Each row has a name. Each question is about the rows just above it. Places in a row count from 1.

Dufa: [68,108,85,119,109,97,93,108,118,107,128,140,140,107,106,115,117,171,145,117,162,109,111]
fulo: [51,148,136,148,137,111,100,98,95,104,82,148,148,19,148,136,148,159,156,82,136,78,136]
desir: [123,18,26,43,88,131,104,48,70,70,75,147,84,123,147,66,136,237,229,116,147,147,55]
Places of [148] in row fulo: => 2 4 12 13 15 17
Places of [140] in row Dufa: => 12 13
At which places does desir hold [18]? => 2
Places of [128] in row Dufa: => 11
Every place of [136] in fulo: => 3 16 21 23
Every place of [147] in desir: => 12 15 21 22
At which places does Dufa hold [85]? => 3

mevu: [130,137,54,128,78,132,134,50,84,133,121,130,129,76,65,134,132,76,78,130,87,128,79,131,81,78,133,82,78,76,75,79,127,121,79,132,132,70,78,72,128,78,130,130,74,70,138,132,134,133,79]
beme: [97,95,120,103,156,96,94,107,157,95,105,98,92,157,153,85,96,156,157,97,164,102,157,97,158,157,138,159,157,156,156,158,92,103,157,96,95,154,157,154,104,157,97,98,156,155,89,96,94,92,157]
Mugo: [114,112,192,119,202,112,111,183,208,112,125,114,112,204,210,107,112,203,202,93,203,117,201,114,201,202,177,201,202,203,203,202,113,123,201,113,112,208,202,205,120,205,114,114,204,206,108,113,111,111,202]
desir: [99,93,164,101,162,98,96,136,155,96,105,98,99,162,160,95,98,162,163,99,160,101,162,98,162,163,74,161,162,163,165,162,100,105,162,98,98,162,162,162,101,160,99,99,164,165,92,97,95,96,162]
fulo: [159,161,84,162,85,160,159,95,94,160,162,160,154,85,81,150,160,83,85,158,94,161,86,160,87,85,142,87,85,84,84,86,153,158,85,160,159,82,85,82,163,85,160,160,83,82,157,160,159,158,85]
Nor: [239,230,140,233,57,62,237,238,42,237,236,237,243,58,69,243,237,59,57,239,44,235,55,237,53,57,85,51,57,58,60,55,244,240,55,236,238,65,56,64,231,56,238,237,62,66,236,237,237,239,56]
Dufa: [207,212,38,209,37,208,208,122,50,208,206,208,204,38,35,202,208,37,38,207,46,208,38,208,39,38,132,40,38,38,38,39,202,204,38,208,207,37,38,37,209,41,207,208,37,37,209,208,209,207,38]
fonen: [187,190,109,183,75,188,190,163,58,188,189,186,192,72,62,198,188,73,76,188,72,183,75,187,75,75,124,74,75,75,77,75,192,186,75,187,188,71,75,74,184,75,187,186,75,75,193,187,189,191,75]
Places of [239] in row Nor: => 1 20 50
Number of entries in [159,161,84,162,85,160,159,95,94,160,162,160,154,85]: => 14
Places of [92] in row beme: => 13 33 50

Pomub: [85,128,197,115,174,157,128,95,155,66,161,90,188,102,211,121,197,40,78,93,112,204,186,228,140,158,163,120,114,93,83,171,158,167,45,141,113,155,122,93,103,147,90,150,100,216,136,193,131,72]
fonen: [124,159,154,143,142,122,155,128,111,112,112,96,138,172,126,140,149,121,52,84,145,173,106,183,99,115,148,127,128,108,88,103,162,153,86,154,115,142,143,117,136,59,96,162,112,186,138,164,119,121]
lobim: [85,128,197,115,174,157,128,95,155,66,161,90,188,102,211,121,197,40,78,93,112,204,186,228,140,158,163,120,111,93,83,171,158,167,134,107,135,125,109,124,108,208,144,103,131,107,122,120,139,110]
desir: [166,138,73,145,90,99,137,158,97,180,92,152,76,167,51,138,72,207,148,146,148,73,67,54,107,96,102,135,144,153,156,107,111,101,191,125,137,108,138,156,154,87,153,119,149,66,124,80,122,178]
Mugo: [124,159,154,143,142,122,155,128,111,112,112,96,138,172,126,140,149,121,52,84,145,173,106,183,99,115,148,127,128,108,88,183,162,153,86,154,115,142,143,117,136,59,96,162,112,186,138,164,119,121]
riku: [113,96,132,107,134,147,100,113,158,116,160,144,144,71,167,113,137,95,185,143,103,115,177,116,164,155,124,125,120,133,149,90,144,142,101,139,121,137,132,119,127,108,111,143,118,161,132,151,125,117]
mevu: [83,123,197,112,175,159,124,93,160,65,166,93,190,93,216,119,197,35,87,97,109,201,193,225,145,162,162,120,110,94,86,165,155,165,47,137,115,154,120,93,100,159,92,147,100,212,135,192,132,69]
Every place of [113] in riku: => 1 8 16
Every place of [126] in fonen: => 15

desir: [65,105,101,177,131,162,162,197,85,189,197,197,197,162,160,170,119]
riku: [187,155,212,71,155,124,173,151,115,60,142,99,118,113,111,140,201]
gakel: [117,184,123,139,86,171,103,132,185,155,180,53,162,165,64,169,106]
beme: [106,178,131,97,97,199,131,97,159,148,177,97,106,158,79,230,198]
Every place of [106] in beme: => 1 13
Number of entries in [106,178,131,97,97,199,131,97]: => 8
Number of entries in [187,155,212,71]: => 4
Every place of [159] in beme: => 9
Number of entries in [187,155,212,71,155,124,173,151,115,60,142,99,118]: => 13
At which places does desir hold [197]? => 8 11 12 13

lobim: [139,112,159,91,102,118,124,131,131,97,118,120,204,107,138,141,141,160,114,140,88,133,130]
fulo: [111,137,51,148,132,102,164,108,62,85,128,123,145,109,122,119,158,202,116,154,160,133,135]
riku: [138,135,72,71,130,149,136,124,187,207,125,101,97,121,136,125,109,111,109,171,99,128,130]
desir: [125,137,112,79,123,146,116,115,108,160,131,105,121,160,122,132,124,77,136,168,156,150,78]
Pomub: [166,132,59,133,128,128,136,124,193,26,169,164,133,136,129,118,118,128,118,169,120,133,143]
gakel: [132,144,203,113,160,122,138,149,129,36,113,111,97,88,107,136,135,124,151,124,134,126,146]
beme: [122,124,94,115,184,79,132,112,167,140,14,150,111,165,119,148,124,137,147,188,93,122,175]
Mugo: [137,112,164,140,138,129,108,113,56,46,89,141,150,164,175,111,161,54,111,109,165,113,134]
Places of [133] in row Pomub: => 4 13 22
How many entries does [139,112,159,91,102,118,124,131,131,97,118,120,204,107,138] have? => 15

fulo: [168,134,97,110,109,189,182,98,176,142,202,170,92,114,101,172,202,198,149,140,98,126,187,99,155,187,194,98,180,107,125,155,106,117,177,151,126,155,128,200,166,96,158,87,189,177,138,150,79,161,98,130]
Nor: [168,134,97,110,109,189,182,98,176,142,202,170,110,114,101,172,202,198,149,140,98,126,97,99,155,187,194,98,180,107,125,155,106,102,177,122,126,155,128,200,166,96,158,87,189,177,138,150,79,161,98,130]
riku: [131,159,163,85,134,151,185,164,159,124,117,113,149,114,95,103,123,121,101,162,151,158,108,149,167,197,120,111,145,146,167,123,136,114,184,143,170,174,141,123,198,164,120,133,160,173,98,111,146,118,147,147]
lobim: [126,144,172,116,109,155,187,197,217,136,155,105,123,147,90,172,135,104,86,150,161,144,172,129,166,194,126,125,130,134,155,142,101,95,197,128,136,194,141,142,207,175,134,120,192,144,84,151,172,95,173,180]
Pomub: [141,132,110,144,169,103,80,71,47,128,159,160,159,115,181,175,122,159,181,123,112,131,179,150,103,75,133,143,138,142,121,120,180,178,68,143,145,72,129,113,62,99,128,158,65,117,184,105,99,174,149,83]
mevu: [121,151,148,87,152,115,139,125,129,110,112,115,163,97,119,112,96,116,119,149,138,149,118,156,139,149,103,115,133,149,154,103,161,135,133,139,171,129,132,91,144,143,104,146,104,150,119,84,128,129,155,112]
gakel: [169,138,103,100,107,195,194,105,190,140,199,166,92,110,92,166,202,197,141,146,100,131,182,100,163,202,192,92,183,107,131,154,104,111,189,152,132,164,130,200,182,102,157,85,198,186,129,147,81,157,99,134]
beme: [122,160,166,94,159,118,147,149,143,159,104,111,176,110,124,106,93,109,115,157,154,160,109,169,148,157,99,126,132,160,166,108,167,138,144,142,181,142,141,89,158,163,107,159,112,154,116,90,150,125,167,127]
desir: [157,97,79,203,117,144,89,87,81,160,191,182,88,166,176,197,191,184,187,97,97,160,194,94,160,72,187,187,140,103,83,160,111,152,90,128,97,95,125,192,65,79,160,113,136,97,186,188,100,168,97,124]
Places of [160] in row desir: => 10 22 25 32 43
Places of [172] in row lobim: => 3 16 23 49
At which places does desir hold [97]? => 2 20 21 37 46 51
Count the entries of [131,159,163,85,134,151,185,164,159,124,117,113,149,114,95,103,123,121,101,162,151,158,108,149,167,197,120,111,145,146,167,123,136,114,184,143,170,174,141,123,198,164,120,133,160]: => 45
Places of [144] in row lobim: => 2 22 46
Number of entries in [126,144,172,116,109,155,187,197,217,136,155,105,123,147,90,172,135,104,86,150,161,144,172,129,166,194,126,125,130,134,155,142,101,95,197,128,136,194,141,142,207,175,134,120,192,144,84,151,172,95,173,180]: => 52

gakel: [170,166,86,133,47,119,170,229,86,215,132,122,215,129,34,34,34,86,192,94,151,94,171]
Pomub: [168,186,93,87,10,117,163,233,176,213,124,33,238,114,142,168,17,83,202,46,144,142,179]
fonen: [50,95,184,144,184,129,168,117,190,150,98,151,166,177,182,109,124,88,244,121,213,182,75]
How many entries does [50,95,184,144,184,129] have? => 6
Number of entries in [170,166,86,133,47,119,170,229,86,215,132,122,215,129,34,34,34,86,192,94,151,94,171]: => 23
Count the entries of [168,186,93,87,10,117,163,233,176,213,124,33,238,114,142,168,17,83]: => 18
Every place of [34] in gakel: => 15 16 17
Number of entries in [50,95,184,144,184,129,168,117,190,150,98,151,166,177,182,109]: => 16
Number of entries in [50,95,184,144,184,129,168,117,190,150,98,151,166,177,182,109,124,88,244,121,213,182,75]: => 23

Mugo: [115,120,187,149]
Nor: [127,43,118,176]
Pomub: [170,105,42,169]
riku: [72,222,43,64]
beme: [112,168,103,146]
lobim: [106,106,81,106]
fulo: [206,203,103,90]
Dufa: [49,208,189,71]
Number of entries in [170,105,42]: => 3
Places of [106] in row lobim: => 1 2 4
Places of [42] in row Pomub: => 3
Number of entries in [112,168,103,146]: => 4
Count the entries of [127,43,118,176]: => 4

Mugo: [161,188,129,170,72]
fulo: [143,152,134,117,92]
beme: [153,173,141,110,153]
gakel: [100,111,111,111,181]
Nor: [95,111,83,110,99]
riku: [144,158,141,149,155]
Pomub: [133,153,130,89,73]
desir: [160,169,146,144,70]
fonen: [94,102,102,102,146]
lobim: [169,154,124,198,97]
Dufa: [130,176,98,167,101]
mevu: [169,219,124,89,73]
How many entries does [144,158,141,149] have? => 4
Count the entries of [130,176,98,167,101]: => 5
Every place of [102] in fonen: => 2 3 4
Count the entries of [169,219]: => 2
At which places does beme hold [153]? => 1 5
Count the entries of [161,188,129,170]: => 4
How many entries does [161,188,129,170,72] have? => 5

desir: [119,110,114,154,134,37,148,117,129]
Pomub: [101,164,162,147,162,123,164,54,162]
Dufa: [105,177,130,139,181,131,173,56,164]
beme: [114,168,157,104,158,194,149,83,142]
gakel: [43,120,60,212,174,123,163,120,174]
riku: [105,177,130,139,163,131,173,232,160]
How many entries does [43,120,60,212,174] have? => 5
Places of [174] in row gakel: => 5 9
How many entries does [105,177,130] have? => 3
At which places does Pomub hold [162]? => 3 5 9
Number of entries in [101,164,162,147,162]: => 5

Mugo: [220,220,144,220,144]
beme: [125,36,116,151,170]
mevu: [188,90,134,137,58]
fonen: [100,136,79,200,75]
riku: [221,100,122,116,49]
fulo: [156,191,146,200,118]
Dufa: [77,200,110,151,92]
lobim: [101,179,55,88,179]
How many entries does [125,36] have? => 2
At which places does Mugo hold [220]? => 1 2 4
Every place of [101] in lobim: => 1
Count the entries of [156,191,146,200,118]: => 5
Number of entries in [100,136,79]: => 3
Count the entries of [188,90,134,137]: => 4
How many entries does [77,200,110,151] have? => 4

riku: [193,225,105,216,32,203]
Nor: [109,235,67,84,215,58]
lobim: [113,247,128,167,87,154]
At which places does riku hold [216]? => 4
Count the entries of [193,225,105,216,32,203]: => 6
Number of entries in [193]: => 1
Count the entries of [193,225]: => 2

Mugo: [196,65,104,136,85,136,92,109,118,103,160,136,98,107,95,165,149,93,146,182,136]
lobim: [138,144,157,110,148,168,148,191,161,107,121,78,99,152,90,120,157,193,198,165,116]
mevu: [118,144,82,141,179,188,219,144,50,182,115,83,146,148,77,107,183,107,135,168,86]
desir: [196,65,104,183,85,166,92,109,118,103,160,136,98,107,95,165,92,153,104,181,202]
How many entries does [196,65,104,183,85,166,92,109,118,103,160,136,98,107,95,165,92,153,104,181,202] have? => 21
Places of [136] in row Mugo: => 4 6 12 21

beme: [120,112,164,87,113,208,132,211,73,73,197,132,234,122,215,239,197]
Mugo: [189,83,168,88,125,122,79,174,190,103,188,127,192,86,180,208,50]
mevu: [198,120,144,135,149,140,111,215,182,132,204,117,191,112,133,236,136]
lobim: [181,72,157,126,128,164,124,184,194,156,208,141,160,96,157,185,96]
fonen: [189,83,168,88,125,122,79,174,190,103,205,137,216,112,187,141,95]
Number of entries in [120,112,164,87]: => 4
Every place of [197] in beme: => 11 17

Nor: [134,131,127,184,184,134,184,127]
fonen: [117,137,210,67,67,126,67,166]
mevu: [65,125,127,90,183,211,92,65]
Mugo: [117,189,127,132,184,88,230,122]
beme: [134,131,127,116,184,107,188,144]
At which places does fonen hold [166]? => 8
At which places does mevu hold [125]? => 2
Number of entries in [117,189,127,132,184,88,230,122]: => 8
Places of [211] in row mevu: => 6
How many entries does [134,131,127,184] have? => 4
Every place of [184] in Nor: => 4 5 7

Pomub: [118,131,79,109,217,42,58,175,145]
riku: [107,158,75,172,207,100,121,162,92]
Nor: [113,128,79,130,192,113,90,168,128]
Mugo: [104,153,64,215,165,115,143,143,90]
desir: [116,138,67,170,185,99,110,181,104]
gakel: [127,133,97,118,213,56,91,166,128]
fonen: [115,137,129,148,237,69,134,134,120]
fulo: [117,105,113,167,196,97,126,151,94]
mevu: [116,142,152,159,221,129,156,136,97]
How many entries does [113,128,79,130,192,113,90,168,128] have? => 9
Every place of [104] in Mugo: => 1
How many entries does [115] have? => 1
Places of [128] in row Nor: => 2 9
How many entries does [104,153,64,215,165] have? => 5

